Here is a tiny trained network, its code and every weight. The questions are about switching its units off for an input and a class, where a switched-off unit gives its printed mean instead of its output.

import numpy as np


def w(rows, s, z=0):
    codes = np.array(rows[::2]) - 128.0
    scale = np.full(codes.shape[1], s)
    scale[-1] = z or s
    return codes * scale


def norm(h):
    return h / np.sqrt((h * h).mean(-1, keepdims=True) + 1e-5)


def f(y):
    return np.maximum(y, 0)


def log_softmax(a):
    a = a - a.max(-1, keepdims=True)
    return a - np.log(np.exp(a).sum(-1, keepdims=True))


def net(x, mask):
    res = np.array(x, float).reshape(1, 8) / 4 @ E
    u = 0
    for l in range(4):
        y = f(norm(res) @ A[l][:, :-1].T + A[l][:, -1])
        res = res + np.where(mask[u : u + 12], y, B[l][:, -1]) @ B[l][:, :-1]
        u += 12
    return log_softmax(norm(res)[-1] @ U[:, :-1].T + U[:, -1])


A, B = {}, {}
E = w([
[88,148,129,131,29,116,128,90,157,186,98,126],'x0',
[86,74,172,66,189,85,130,128,130,188,156,98],'x1',
[179,142,91,117,122,63,122,162,241,142,244,251],'x2',
[104,40,99,114,128,192,79,78,238,70,98,129],'x3',
[183,232,200,93,199,101,162,52,212,96,77,101],'x4',
[104,147,213,126,105,92,25,162,116,91,135,145],'x5',
[207,121,89,100,100,118,99,130,128,124,138,53],'x6',
[132,166,163,85,111,236,123,31,59,136,253,149],'x7',
],0.0048)
A[0] = w([
[13,164,129,161,161,134,181,77,127,118,136,187,57],'0.n0',
[163,169,179,129,133,116,148,116,153,125,115,118,2],'0.n1',
[143,113,164,122,115,143,123,102,47,165,42,67,194],'0.n2',
[106,117,88,150,142,146,186,149,154,135,115,106,95],'0.n3',
[255,106,54,42,108,136,71,154,114,124,140,44,41],'0.n4',
[86,131,51,142,172,182,243,88,163,161,155,121,40],'0.n5',
[17,111,172,199,206,180,203,156,131,102,108,243,87],'0.n6',
[99,140,196,110,117,139,22,146,133,107,108,164,17],'0.n7',
[176,118,121,124,143,106,125,214,113,150,46,148,80],'0.n8',
[193,133,98,222,215,172,120,156,85,23,132,166,108],'0.n9',
[133,127,164,97,113,208,147,142,132,139,157,160,24],'0.n10',
[29,124,115,40,121,66,112,81,151,237,131,94,131],'0.n11',
],0.0063,0.0037)
B[0] = w([
[155,136,119,111,90,112,110,108,149,166,132,51,166],'0.n0',
[137,207,123,148,199,127,125,121,167,120,112,134,144],'0.n1',
[158,102,159,182,121,130,159,146,176,104,199,156,253],'0.n2',
[173,96,136,88,99,98,111,150,112,88,110,119,164],'0.n3',
[146,155,144,156,85,90,48,94,152,221,143,44,191],'0.n4',
[226,85,142,76,82,99,130,155,91,101,78,130,180],'0.n5',
[172,152,106,150,100,87,36,91,148,205,164,2,203],'0.n6',
[231,117,120,92,86,104,112,166,88,59,88,134,159],'0.n7',
[43,135,99,123,124,80,187,104,132,110,143,104,191],'0.n8',
[87,137,162,68,83,156,140,189,169,200,81,132,201],'0.n9',
[81,86,97,76,73,113,135,118,165,87,147,107,147],'0.n10',
[161,179,111,131,129,192,112,213,154,105,98,120,208],'0.n11',
],0.0075,0.0057)
A[1] = w([
[140,149,138,153,84,135,139,140,129,143,113,103,126],'1.n0',
[129,86,153,63,218,119,115,170,120,147,155,93,81],'1.n1',
[135,165,134,109,157,112,148,82,153,106,99,164,49],'1.n2',
[151,140,135,133,137,138,108,75,92,149,132,146,75],'1.n3',
[138,130,104,91,117,143,111,131,124,152,104,118,132],'1.n4',
[121,122,125,100,127,126,173,106,139,119,127,145,89],'1.n5',
[100,114,153,163,150,180,135,112,66,106,71,72,36],'1.n6',
[109,134,175,117,116,81,78,132,95,72,117,161,3],'1.n7',
[130,150,139,42,130,255,114,42,58,160,185,160,20],'1.n8',
[143,119,113,126,151,169,93,108,169,126,89,111,173],'1.n9',
[139,139,125,139,88,119,133,120,142,116,119,157,92],'1.n10',
[79,132,170,128,142,97,80,122,128,103,155,128,43],'1.n11',
],0.0092,0.0027)
B[1] = w([
[81,175,125,114,139,180,143,146,165,153,173,145,253],'1.n0',
[96,218,105,157,26,241,161,143,185,142,64,186,210],'1.n1',
[125,147,217,118,226,154,154,110,106,77,127,86,161],'1.n2',
[58,118,138,118,120,91,137,134,147,149,113,78,146],'1.n3',
[127,149,158,157,102,152,107,110,107,110,105,168,195],'1.n4',
[145,122,148,125,165,131,66,160,119,185,135,97,138],'1.n5',
[202,47,199,207,92,113,153,127,243,132,252,217,179],'1.n6',
[254,69,137,45,105,142,158,194,72,165,88,54,157],'1.n7',
[69,119,84,71,91,26,155,181,173,17,107,84,234],'1.n8',
[93,180,188,144,191,131,97,89,76,120,106,154,229],'1.n9',
[164,149,160,104,140,193,95,211,168,123,101,160,169],'1.n10',
[204,147,70,133,94,120,109,122,128,129,97,113,155],'1.n11',
],0.0065,0.0048)
A[2] = w([
[162,176,166,70,119,112,152,38,120,99,127,148,245],'2.n0',
[93,152,95,105,151,179,119,172,157,175,111,144,46],'2.n1',
[183,160,175,179,157,184,78,123,84,190,140,140,123],'2.n2',
[93,172,164,125,170,64,205,175,5,150,195,135,13],'2.n3',
[159,127,81,93,181,91,107,129,167,149,202,247,17],'2.n4',
[92,37,134,79,170,129,55,118,181,71,89,122,158],'2.n5',
[174,89,80,96,124,148,210,87,114,148,89,140,97],'2.n6',
[101,166,109,141,115,238,141,161,144,105,102,180,253],'2.n7',
[180,93,105,115,115,124,189,91,110,138,105,133,13],'2.n8',
[33,24,72,134,86,170,97,124,2,171,159,178,37],'2.n9',
[127,205,134,86,144,93,96,183,147,119,146,153,109],'2.n10',
[136,71,100,141,119,144,70,144,77,102,125,162,132],'2.n11',
],0.0072,0.0014)
B[2] = w([
[90,106,129,147,178,155,108,181,77,134,154,92,199],'2.n0',
[109,140,137,150,103,147,134,117,108,85,125,137,180],'2.n1',
[111,114,86,109,117,84,172,106,134,116,134,114,189],'2.n2',
[188,146,75,132,79,94,155,46,73,169,135,173,163],'2.n3',
[147,35,179,187,108,162,147,106,166,108,153,116,172],'2.n4',
[135,140,107,128,98,109,150,63,54,147,141,163,205],'2.n5',
[194,129,175,110,103,71,75,208,46,151,121,123,146],'2.n6',
[92,167,123,123,91,157,161,149,88,131,105,174,217],'2.n7',
[171,95,167,102,141,134,102,174,113,121,92,110,139],'2.n8',
[144,158,97,111,255,145,81,159,171,118,157,125,163],'2.n9',
[107,98,127,161,106,154,185,116,91,143,149,100,253],'2.n10',
[156,161,128,138,183,144,160,122,101,129,113,89,152],'2.n11',
],0.0088,0.0056)
A[3] = w([
[108,76,104,98,167,161,51,19,86,98,89,235,83],'3.n0',
[119,61,177,148,129,183,58,46,84,77,105,104,235],'3.n1',
[142,132,118,64,222,150,173,110,133,129,136,161,142],'3.n2',
[92,97,85,179,147,38,198,151,134,137,12,151,22],'3.n3',
[102,178,158,130,59,165,183,167,122,179,152,94,202],'3.n4',
[112,78,4,142,97,134,92,221,101,133,179,178,216],'3.n5',
[146,38,205,190,128,119,162,137,175,119,172,149,6],'3.n6',
[121,74,52,152,228,143,66,178,130,92,143,147,145],'3.n7',
[69,164,116,185,92,83,178,140,91,104,103,135,81],'3.n8',
[109,147,57,151,140,182,93,172,133,167,150,131,83],'3.n9',
[122,146,116,162,126,41,118,126,180,159,109,70,103],'3.n10',
[46,76,93,190,154,1,138,149,151,83,25,143,46],'3.n11',
],0.0063,0.0024)
B[3] = w([
[168,139,50,132,101,103,208,55,48,231,97,150,136],'3.n0',
[133,120,61,143,159,67,167,178,134,212,149,180,158],'3.n1',
[118,136,133,174,138,123,103,167,110,135,122,100,136],'3.n2',
[96,107,135,79,78,125,130,144,101,64,153,86,154],'3.n3',
[109,60,86,121,149,123,41,114,166,121,67,207,246],'3.n4',
[115,167,226,138,231,133,153,99,113,111,80,79,199],'3.n5',
[128,76,127,149,112,177,178,133,155,152,187,147,159],'3.n6',
[120,206,184,131,135,79,172,101,132,145,128,133,138],'3.n7',
[132,123,76,94,152,153,123,70,138,112,127,171,167],'3.n8',
[114,167,155,112,138,125,125,114,178,115,93,113,153],'3.n9',
[124,112,128,127,131,175,86,84,82,126,180,103,164],'3.n10',
[93,97,88,2,109,75,71,102,121,39,231,106,150],'3.n11',
],0.0077,0.011)
U = w([
[76,80,103,54,88,61,144,114,116,7,200,73,165],'0',
[173,33,178,196,113,168,187,138,198,134,213,155,107],'1',
[119,206,189,151,249,131,164,124,115,119,121,70,133],'2',
[144,131,100,150,86,107,33,78,172,203,154,50,101],'3',
[247,92,151,82,86,110,124,212,71,126,81,109,81],'4',
[106,142,104,125,98,197,138,134,138,91,85,164,255],'5',
[139,136,67,134,108,92,194,60,49,177,135,182,133],'6',
[74,121,148,90,94,172,120,138,158,118,81,175,60],'7',
],0.012,0.0031)

Each question gives the input, the list of numbers given to net, and the class t.
The units are the neurons (one row each of A and B). Each row of codes is followed by its name. A weight is (code - 128) times the scale printed after its matrix; where a second scale follows, it is the last column's (A, B and U).
mask holds one flag per neuron, layer by layer. A switched-off neuron (its flag False) gives its mean, the last column of its row in B, instead of its output. The means were averaged over made-up inputs and are rounded, as every weight is.
A unit's drop is (log p(t) with every unit on - log p(t) with that unit switched off) / (log p(t) with every unit on - log p(t) with every unit switched off).
The circuit of an input: a set's keep is (log p(t) with only the set's units on - log p(t) with every unit switched off) / (log p(t) with every unit on - log p(t) with every unit switched off). Starting from the 12 units with the biggest drops (on a tie, the unit counted first), units are removed one at a time, each time the one whose removal leaves the highest keep (on an exact tie, the one counted first), for as long as the keep stays at least 0.8.
units of the circuit, in order: the units of the circuit, biggest drop first
most important unit: the unit with the biggest drop
top k neurons: the k neurons with the biggest drops, biggest first
top k neurons in layer l: the k neurons of layer l with the biggest drops, biggest first
input [-3,4,-7,8,-2,-7,5,-6], class 6: top 3 neurons -> (2.n5 1.n9 3.n1)
input [7,3,3,-8,-8,4,7,-8], class 0: most important unit -> 0.n8
input [4,-8,-3,-3,5,-6,-8,-5], class 3: units of the circuit, in order -> (0.n6 0.n0)
input [5,2,-2,1,-1,-6,-3,-4], class 4: top 2 neurons -> (0.n5 0.n3)
input [-5,0,-7,-1,-5,4,-8,3], class 3: top 3 neurons in layer 0 -> (0.n6 0.n0 0.n9)
input [8,8,4,-4,7,-2,2,-4], class 5: top 2 neurons in layer 3 -> (3.n5 3.n4)
input [-8,-8,0,-8,6,3,-7,-6], class 5: top 2 neurons -> (0.n9 1.n8)
input [8,1,3,6,-3,8,-5,-7], class 4: units of the circuit, in order -> (0.n7 1.n7)
input [-3,8,-7,-1,4,-8,-2,-6], class 4: top 3 neurons -> (0.n5 2.n6 0.n3)
input [3,-2,-8,-1,-6,1,-7,7], class 1: top 2 neurons in layer 3 -> (3.n6 3.n11)
input [5,-8,-4,-2,-5,-3,3,-8], class 0: units of the circuit, in order -> (0.n8 3.n11)
input [8,3,4,-7,3,1,4,-1], class 7: units of the circuit, in order -> (0.n11 3.n4)
input [6,1,5,6,6,5,-5,-5], class 2: top 3 neurons in layer 0 -> (0.n2 0.n9 0.n4)
input [-6,-3,7,5,2,0,5,-7], class 0: top 3 neurons -> (0.n2 3.n11 1.n6)
input [5,0,-8,-7,-2,3,-5,4], class 1: units of the circuit, in order -> (1.n6)
input [8,-3,-1,-3,-1,-2,6,-3], class 7: units of the circuit, in order -> (0.n6 3.n4)
input [7,-5,5,3,-4,-2,-6,-7], class 0: top 2 neurons in layer 3 -> (3.n11 3.n3)
input [5,2,5,-8,5,-4,-8,2], class 3: units of the circuit, in order -> (0.n6 0.n0)
input [-5,-8,7,-5,5,-8,6,8], class 0: top 3 neurons in layer 1 -> (1.n8 1.n1 1.n3)
input [-2,-3,7,8,-3,3,-6,-4], class 6: top 2 neurons -> (2.n5 0.n2)
input [6,-7,-1,0,-2,-1,-7,8], class 0: units of the circuit, in order -> (1.n8)
input [-1,-5,0,-6,-8,0,3,6], class 2: units of the circuit, in order -> (2.n9 3.n5)
input [4,2,-6,-6,-5,-3,0,4], class 1: top 2 neurons -> (1.n6 1.n9)
input [5,5,-5,-4,5,7,3,3], class 4: top 3 neurons -> (0.n7 1.n7 0.n9)
input [7,0,-7,5,-8,-2,-4,4], class 2: top 2 neurons in layer 3 -> (3.n5 3.n7)
input [6,5,-3,-5,4,-8,-8,-5], class 3: top 3 neurons -> (0.n6 0.n0 1.n0)
input [-4,8,-1,-3,4,6,-4,-3], class 5: most important unit -> 1.n1
input [5,1,-1,0,-1,-7,5,-4], class 4: top 2 neurons in layer 0 -> (0.n5 0.n6)
input [-2,-7,2,1,0,7,-3,8], class 0: top 3 neurons -> (1.n8 0.n11 1.n1)
input [-3,8,-7,8,-7,-8,1,-2], class 4: top 3 neurons in layer 1 -> (1.n0 1.n1 1.n6)
